Here is a tiny trained network, its code and every weight. The questions are about switching its units off for an input and a target symbol, where a switched-off unit gives its printed mean instead of its output.

import numpy as np


def w(rows, s, z=0):
    codes = np.array(rows[::2]) - 128.0
    scale = np.full(codes.shape[1], s)
    scale[-1] = z or s
    return codes * scale


def norm(h):
    return h / np.sqrt((h * h).mean(-1, keepdims=True) + 1e-5)


def f(y):
    return y / 2 * (1 + np.tanh(0.7978845608 * (y + 0.044715 * y**3)))


def softmax(a):
    e = np.exp(a - a.max(-1, keepdims=True))
    return e / e.sum(-1, keepdims=True)


def log_softmax(a):
    a = a - a.max(-1, keepdims=True)
    return a - np.log(np.exp(a).sum(-1, keepdims=True))


def net(x, mask):
    ids = ['ΔΛΞαζηθμπφψ'.index(c) for c in x.split()]
    T = len(ids)
    res = E[ids] + P[:T]
    u = 0
    for l in range(3):
        r = norm(res)
        for j in range(2):
            rows = slice(2 * j, 2 * j + 2)
            q, k, v = (r @ M[l][rows].T for M in (Q, K, V))
            z = softmax(np.where(np.tri(T) > 0, q @ k.T / 2**0.5, -1e9)) @ v
            o = O[l][rows]
            res = res + np.where(mask[u + j], z, o[:, -1]) @ o[:, :-1]
        u += 2
        y = f(norm(res) @ A[l][:, :-1].T + A[l][:, -1])
        res = res + np.where(mask[u : u + 4], y, B[l][:, -1]) @ B[l][:, :-1]
        u += 4
    return log_softmax(norm(res)[-1] @ U[:, :-1].T + U[:, -1])


Q, K, V, O, A, B = {}, {}, {}, {}, {}, {}
E = w([
[255,180,105],'Δ',
[88,208,131],'Λ',
[94,38,198],'Ξ',
[134,38,185],'α',
[100,206,153],'ζ',
[244,183,87],'η',
[165,142,144],'θ',
[93,209,136],'μ',
[100,201,152],'π',
[90,199,132],'φ',
[88,186,171],'ψ',
],0.0081)
P = w([
[102,101,106],'0',
[164,214,215],'1',
[79,160,103],'2',
[38,126,18],'3',
[191,116,217],'4',
[87,146,101],'5',
[22,130,9],'6',
[212,132,188],'7',
[89,151,102],'8',
[29,119,11],'9',
[153,142,244],'10',
[110,254,50],'11',
],0.0084)
Q[0] = w([
[65,165,21],'L0H1',
[157,124,254],'L0H1',
[166,134,152],'L0H2',
[171,238,193],'L0H2',
],0.033)
K[0] = w([
[205,82,90],'L0H1',
[53,218,210],'L0H1',
[131,89,159],'L0H2',
[4,157,195],'L0H2',
],0.032)
V[0] = w([
[227,7,63],'L0H1',
[118,119,192],'L0H1',
[35,149,182],'L0H2',
[173,183,139],'L0H2',
],0.02)
O[0] = w([
[28,18,95,23],'L0H1',
[152,87,135,54],'L0H1',
[93,151,248,254],'L0H2',
[94,160,101,206],'L0H2',
],0.017,0.0063)
A[0] = w([
[114,217,195,154],'L0N1',
[231,37,248,3],'L0N2',
[17,168,80,44],'L0N3',
[181,193,84,131],'L0N4',
],0.014,0.0038)
B[0] = w([
[128,84,64,254],'L0N1',
[237,250,86,159],'L0N2',
[92,121,223,195],'L0N3',
[127,31,85,180],'L0N4',
],0.018,0.0088)
Q[1] = w([
[69,137,69],'L1H1',
[3,149,159],'L1H1',
[100,115,82],'L1H2',
[101,136,111],'L1H2',
],0.031)
K[1] = w([
[202,61,244],'L1H1',
[253,180,223],'L1H1',
[103,120,96],'L1H2',
[141,131,94],'L1H2',
],0.019)
V[1] = w([
[59,150,70],'L1H1',
[153,41,147],'L1H1',
[173,170,228],'L1H2',
[45,249,57],'L1H2',
],0.019)
O[1] = w([
[122,171,195,62],'L1H1',
[103,75,193,3],'L1H1',
[151,207,19,148],'L1H2',
[173,2,98,249],'L1H2',
],0.013,0.0045)
A[1] = w([
[185,147,254,244],'L1N1',
[173,99,13,252],'L1N2',
[196,146,95,248],'L1N3',
[196,183,178,213],'L1N4',
],0.021,0.0027)
B[1] = w([
[253,48,68,212],'L1N1',
[68,73,192,204],'L1N2',
[59,147,148,217],'L1N3',
[71,25,124,251],'L1N4',
],0.025,0.011)
Q[2] = w([
[136,144,204],'L2H1',
[191,219,250],'L2H1',
[59,52,99],'L2H2',
[58,77,139],'L2H2',
],0.026)
K[2] = w([
[75,108,104],'L2H1',
[91,4,204],'L2H1',
[217,221,145],'L2H2',
[149,144,85],'L2H2',
],0.023)
V[2] = w([
[135,168,8],'L2H1',
[136,120,181],'L2H1',
[196,120,145],'L2H2',
[125,184,161],'L2H2',
],0.018)
O[2] = w([
[7,126,47,254],'L2H1',
[178,119,179,77],'L2H1',
[54,124,242,240],'L2H2',
[158,84,145,20],'L2H2',
],0.011,0.0066)
A[2] = w([
[192,95,90,4],'L2N1',
[217,203,93,216],'L2N2',
[71,254,239,110],'L2N3',
[37,174,202,247],'L2N4',
],0.022,0.003)
B[2] = w([
[110,177,66,183],'L2N1',
[164,5,124,215],'L2N2',
[176,14,73,162],'L2N3',
[211,235,133,251],'L2N4',
],0.028,0.012)
U = w([
[34,64,150,126],'Δ',
[189,92,66,236],'Λ',
[249,114,148,180],'Ξ',
[163,187,118,110],'α',
[142,157,131,133],'ζ',
[100,165,97,5],'η',
[128,163,123,48],'θ',
[156,146,248,239],'μ',
[145,131,202,77],'π',
[77,178,83,84],'φ',
[111,141,126,7],'ψ',
],0.016,0.0026)

Each question gives the input, a string of symbols that net reads in full, and the target symbol t.
The units are the heads (2 rows each of Q, K, V and O) and the neurons (one row each of A and B). Each row of codes is followed by its name. A weight is (code - 128) times the scale printed after its matrix; where a second scale follows, it is the last column's (O, A, B and U).
mask holds one flag per unit, layer by layer, with each layer's heads first. A switched-off unit (its flag False) gives its mean, the last column of its rows in O or B, instead of its output. The means were averaged over made-up inputs and are rounded, as every weight is.
A unit's drop is (log p(t) with every unit on - log p(t) with that unit switched off) / (log p(t) with every unit on - log p(t) with every unit switched off).
top k neurons: the k neurons with the biggest drops, biggest first
k most important neurons of layer l: the k neurons of layer l with the biggest drops, biggest first
which heads matter: for each layer, one digit per head in row order, 1 if its drop is at least 0.15 and else 0, layers parted by /
input Δ φ φ, target μ: top 2 neurons -> L2N4, L1N4
input Λ Δ ψ Δ, target Δ: which heads matter -> 01 / 01 / 00
input Λ η ψ Δ ψ Λ Λ Δ ψ Δ ψ Δ, target φ: which heads matter -> 11 / 11 / 10
input α Δ φ Λ Λ π Δ Δ α θ Ξ π, target Ξ: top 3 neurons -> L0N4, L1N4, L1N2
input Λ ζ φ Δ Δ Λ Λ, target Δ: most important neuron of layer 2 -> L2N1
input α Λ α Δ φ Δ α Δ μ, target Ξ: top 2 neurons -> L1N4, L2N4
input Λ Δ π π Δ Δ Λ θ π φ θ π, target φ: top 3 neurons -> L1N3, L1N1, L0N1
input α π Λ Λ η Λ π Δ π Λ, target Δ: which heads matter -> 01 / 00 / 00
input Λ α α, target φ: which heads matter -> 10 / 11 / 10
input φ ψ θ η Δ φ Δ ζ Λ α, target Δ: which heads matter -> 11 / 01 / 00
input Δ Λ Δ π Δ φ, target μ: which heads matter -> 01 / 00 / 00
input Δ θ Λ, target μ: which heads matter -> 11 / 01 / 00
input Λ ζ φ α Δ μ μ Δ ψ Δ Λ Δ, target φ: which heads matter -> 01 / 11 / 10
input Λ Δ ψ Δ π π α Λ μ Δ θ α, target φ: top 2 neurons -> L1N3, L0N1
input Δ Δ ψ θ Δ π, target μ: most important neuron of layer 1 -> L1N4
input Δ Λ ψ Δ θ π η Λ Ξ, target μ: top 2 neurons -> L0N4, L1N4
input Δ α θ, target μ: top 2 neurons -> L0N2, L2N4
input Δ Δ Λ ζ θ π Λ α α φ, target Δ: which heads matter -> 11 / 00 / 00
input α θ Λ, target Ξ: which heads matter -> 11 / 01 / 10
input α ζ π π ζ θ α Δ Λ, target Ξ: top 4 neurons -> L1N4, L2N3, L2N4, L2N1
input Λ Δ Δ θ π α φ θ φ, target φ: top 2 neurons -> L1N1, L1N4
